[-3.94 -7.01 -3.24 -4.91 -4.66 -5.36 -0.88] => -3.94, -0.88

[-7.89 -4.52 -1.78 1.71 1.46] => -7.89, 1.46

[-3.06 6.22 -0.14 -2.56 -6.25 1.96 -2.76] => -3.06, -2.76

[-5.38 -8.06 0.88 -2.38 -6.32 -4.53] => -5.38, -4.53

[1.22 2.15 -4.28 -7.40] => 1.22, -7.40

[-0.25 -6.70 0.83 -0.46 -2.46 -7.53] => -0.25, -7.53

[0.14 -6.80 -4.28 -0.44 3.07]
[0.67 -1.55 0.98 2.76 2.56]
[-3.69 -4.30 0.80 -2.04 3.86] => 0.14, 3.86

[-0.16 0.46 -1.24 -0.11 -0.23 -7.38 0.86] => -0.16, 0.86
---
[-2.51 -7.76 0.15 -2.59 -2.88 -1.75]
[-2.39 -8.47 -1.39 -2.72 -3.73 -2.89]
[-3.81 -4.34 2.72 1.90 1.88 -1.21] >> -2.51, -1.21

[4.18 0.62 -7.93 2.43 -3.15] >> 4.18, -3.15

[-4.55 -1.84 2.49 -2.50 -1.16]
[2.54 -1.36 2.93 -0.19 -2.33]
[1.28 -0.35 6.24 -2.32 -4.63] >> -4.55, -4.63

[2.65 -1.71 6.97 5.17] >> 2.65, 5.17

[-7.96 1.54 -4.97 0.38 -0.56 -5.80] >> -7.96, -5.80

[-2.26 -4.82 -5.18 -4.17]
[-2.02 -2.15 -5.15 -6.49]
[-1.87 -2.39 -3.31 -3.75] >> -2.26, -3.75

[-4.61 0.57 5.27 -5.90 -4.51 6.03 -4.85]
[-5.52 -1.70 4.83 -5.48 -5.71 5.09 -7.35] >> -4.61, -7.35
---
[-1.06 -3.32 -0.16 0.71 -1.79 -8.13 2.75]
[0.45 6.39 2.00 1.32 -0.71 7.27 -5.08]
[0.60 4.02 0.92 0.29 0.40 6.27 -3.23]
0.40

[7.51 1.18 -1.80 3.19]
[-5.32 0.04 1.23 -3.26]
0.04

[6.31 -6.21 2.97 1.84 -5.72]
[0.62 3.52 -1.67 -3.07 2.46]
[5.14 1.66 -5.67 0.18 5.56]
-5.67

[5.77 6.43 -3.30 0.05 -1.67 1.32 -0.67]
[1.60 0.43 -6.86 -4.82 1.78 1.98 -0.76]
1.78

[-1.02 5.72 2.62 0.29]
[3.79 2.91 -3.27 0.32]
[6.52 0.40 -4.89 0.38]
0.40

[8.81 6.99 4.58 -3.35 3.54]
4.58

[-1.45 1.25 -1.93 -8.59 -3.33]
-1.93

[6.69 0.71 -5.66 2.56 4.73 -0.37]
2.56
---
[-0.99 -0.31 -0.44 -1.85]
[-7.91 -0.11 8.21 -6.19]
[-2.89 -0.52 1.40 1.69] -> -0.11

[-1.40 -1.42 5.73 3.96 3.08 4.82]
[0.03 -0.58 2.17 7.57 0.81 5.22]
[-2.80 -0.77 6.80 2.40 -4.03 0.52] -> -0.58

[-6.28 0.10 -0.03 -2.01 0.93 2.20 -4.53]
[-0.27 2.78 -0.01 3.72 -3.15 2.44 -1.38]
[4.85 0.44 0.44 4.78 -2.21 -0.15 3.76] -> 2.78

[5.03 2.97 0.12 2.00 1.42]
[-1.90 -1.69 0.47 -5.63 -1.05]
[-6.54 0.02 -1.51 4.33 -0.11] -> -1.69

[-0.28 2.81 1.38 -0.10]
[0.79 -8.04 1.84 3.12]
[0.50 -2.87 -1.45 -0.45] -> -8.04

[-3.59 -4.52 2.19 -3.50 4.28 6.31]
[-4.62 4.99 0.94 -0.66 -5.66 5.39]
[-5.94 -3.80 0.41 -1.94 0.78 7.35] -> 4.99

[-4.13 1.16 4.32 -2.67]
[-4.61 1.12 4.29 -3.00]
[-2.12 -0.95 1.01 -7.80] -> 1.12

[-5.57 7.16 1.43 2.49]
[-3.72 7.45 -7.54 4.53]
[0.45 -1.21 -3.26 -1.18] -> 7.45
---
[3.21 1.68 0.61 -1.32 2.76 2.20]
[6.34 -0.66 3.36 -1.59 6.14 -1.17] yields -0.66

[3.82 -0.68 -2.15 -1.52 -2.44 0.71]
[2.67 -2.54 -5.52 8.35 1.20 1.86]
[3.92 -0.85 -1.40 -1.01 -2.33 0.81] yields -0.85

[4.45 0.77 7.90 6.77 -7.54 -1.63] yields 0.77

[3.26 -7.13 6.20 -5.02 5.42 1.65] yields -7.13

[2.29 2.68 3.32 -0.58 0.10 -0.74]
[-3.55 -4.00 4.00 -0.48 7.35 -0.29] yields -4.00

[3.36 -6.68 -5.04 0.85 -5.36 2.36]
[2.44 -3.53 3.53 0.40 3.30 1.85]
[-3.06 7.21 2.20 1.65 1.92 -0.65] yields 7.21

[-0.96 -3.84 -1.42 -1.85 5.86 -3.26]
[-1.30 0.84 -4.57 -6.43 -2.45 -2.03]
[-1.43 0.39 5.53 6.46 -1.01 -3.69] yields 0.39

[6.76 6.26 -0.51 1.68 1.58 -1.86] yields 6.26
